After every row comes one of two labels: whether the row has a hidden trait. Each part has its own trait and labels.
-27.9,-1.6,12.4,4.6,-21.7,-25.9,16.5,37.2,-13.8,-27.9,39.1,0.5,-17.9,12.0,11.0,11.7,-5.7,-2.9,14.9,-5.5,-7.1,13.9,39.6,30.3,29.3,-1.4,-7.1,-15.8,-16.3,-6.2,14.2,-8.2,-62.7,30.4,5.1,-1.9,-10.3,0.1,4.6,29.2,-19.1,1.8,-17.4,32.0,-8.6,5.2
M
-16.0,27.0,99.9,35.5,21.7,6.9,-23.7,-4.7,-38.4,-45.7,9.0,7.5,34.9,-10.5,-9.2,-6.0,57.9,50.0,4.9,7.1,11.7,-7.2,41.3,17.6,-34.0,-8.8,-58.9,18.6,-22.4,-4.6,-26.5,-6.0,7.3,25.5,-44.3,32.3,32.5,-5.0,2.5,23.0,23.2,5.0,14.9,-10.4,-81.7,-3.0
M
-23.1,40.1,29.7,6.5,12.3,-7.1,-41.2,4.5,-10.1,9.1,-25.8,-29.6,10.2,-27.8,-4.5,-15.9,30.6,28.8,45.0,15.2,-2.5,-15.8,7.6,3.3,-20.7,0.1,-1.5,24.5,-10.3,-15.4,-4.2,-8.4,-0.4,-6.4,-7.0,5.8,13.4,-3.4,-8.6,-4.7,4.2,-3.0,32.1,-5.8,-36.4,-10.8
Z
-9.9,12.1,-15.9,-15.2,-12.1,1.6,36.4,6.9,-1.7,-5.8,14.2,9.1,-3.0,2.5,-11.8,-13.6,7.6,0.8,-16.5,12.5,-3.2,-1.5,-1.0,6.1,-23.5,1.1,-10.7,-8.5,-1.1,-2.1,-4.1,-13.5,24.5,11.9,-16.7,1.6,-19.9,4.7,-2.0,8.9,-0.5,-5.2,9.5,0.2,57.1,7.2
M
-16.2,15.3,-7.7,-36.4,7.9,-24.8,-50.3,-1.4,-2.3,30.6,-13.8,16.8,-15.6,16.6,-3.6,-0.6,17.6,-21.4,6.7,-1.6,-9.0,4.0,33.0,0.7,-25.6,-9.0,39.5,24.1,11.3,-31.0,-15.7,9.9,18.5,-3.3,-1.9,4.6,-9.6,6.7,9.1,6.1,-15.0,-12.3,1.0,-1.1,47.1,-4.0
M
-21.4,-14.4,13.3,1.9,-12.3,12.2,9.1,15.4,3.9,-20.1,12.3,-12.4,-5.0,26.5,4.3,18.0,-3.2,-6.9,35.9,5.2,1.0,-6.1,13.0,23.5,48.5,1.3,-14.5,-17.3,-22.4,-9.6,16.4,-19.5,-72.0,33.8,47.0,-7.2,0.4,-13.1,6.1,24.1,-19.9,-0.5,-13.4,21.4,-79.3,-2.7
M
-21.5,29.8,65.2,-8.2,4.7,-46.0,-88.7,32.4,-40.7,-11.4,-3.1,9.1,-29.1,13.8,16.4,-5.4,22.2,1.5,40.7,12.5,-5.8,3.5,71.7,31.1,-23.0,8.7,39.2,25.2,-19.9,-39.1,1.0,3.0,-95.2,30.7,-13.4,17.5,10.3,6.3,33.6,47.5,-25.4,-13.5,7.6,1.2,-80.2,-1.3
Z
0.3,-28.4,15.5,-18.3,9.6,62.7,5.2,-38.0,27.6,2.2,-11.4,11.2,20.5,49.4,-18.6,14.6,21.1,-21.1,4.5,19.9,16.5,-26.8,11.6,9.7,14.4,-9.6,-33.2,-13.7,-8.1,-16.3,-14.9,-18.3,2.0,31.2,54.7,-2.7,2.8,-26.9,16.1,20.2,-9.9,-11.4,-7.3,-14.8,-65.1,-6.0
M
9.0,2.0,3.4,18.6,10.4,-0.6,-19.0,-4.5,-3.6,4.0,-13.2,-20.9,8.1,-24.2,7.2,0.0,-3.3,15.3,16.1,-7.6,-1.1,-0.8,-13.3,-8.9,14.0,0.1,0.5,7.6,3.3,12.0,9.2,4.9,1.3,-14.8,4.2,-2.5,14.9,0.2,-9.6,-21.3,9.9,4.8,3.9,-1.4,-34.2,-6.2
M
5.5,20.9,15.4,3.0,15.6,-22.5,-38.1,-3.9,-20.5,6.8,-4.6,10.2,5.8,-14.6,0.4,-9.9,17.9,17.5,-13.1,-3.8,-5.5,7.4,9.2,-9.9,-39.0,-4.2,9.5,28.4,10.4,-1.1,-13.1,16.7,39.4,-19.3,-24.8,14.4,8.7,10.4,-1.2,-9.7,11.6,1.0,11.3,-11.8,35.7,0.0
Z
9.2,16.7,9.0,9.4,1.1,-1.9,-15.7,6.9,-6.9,6.5,-24.2,-18.5,-13.7,-12.7,8.6,-22.6,-10.5,14.6,27.1,19.6,1.4,-15.6,-1.9,9.2,-17.5,20.8,26.1,7.5,-9.6,-5.8,11.7,-5.9,-44.9,0.3,1.4,-2.1,3.9,-3.8,8.1,6.9,-1.8,-9.8,25.7,-18.2,-69.6,-2.1
Z
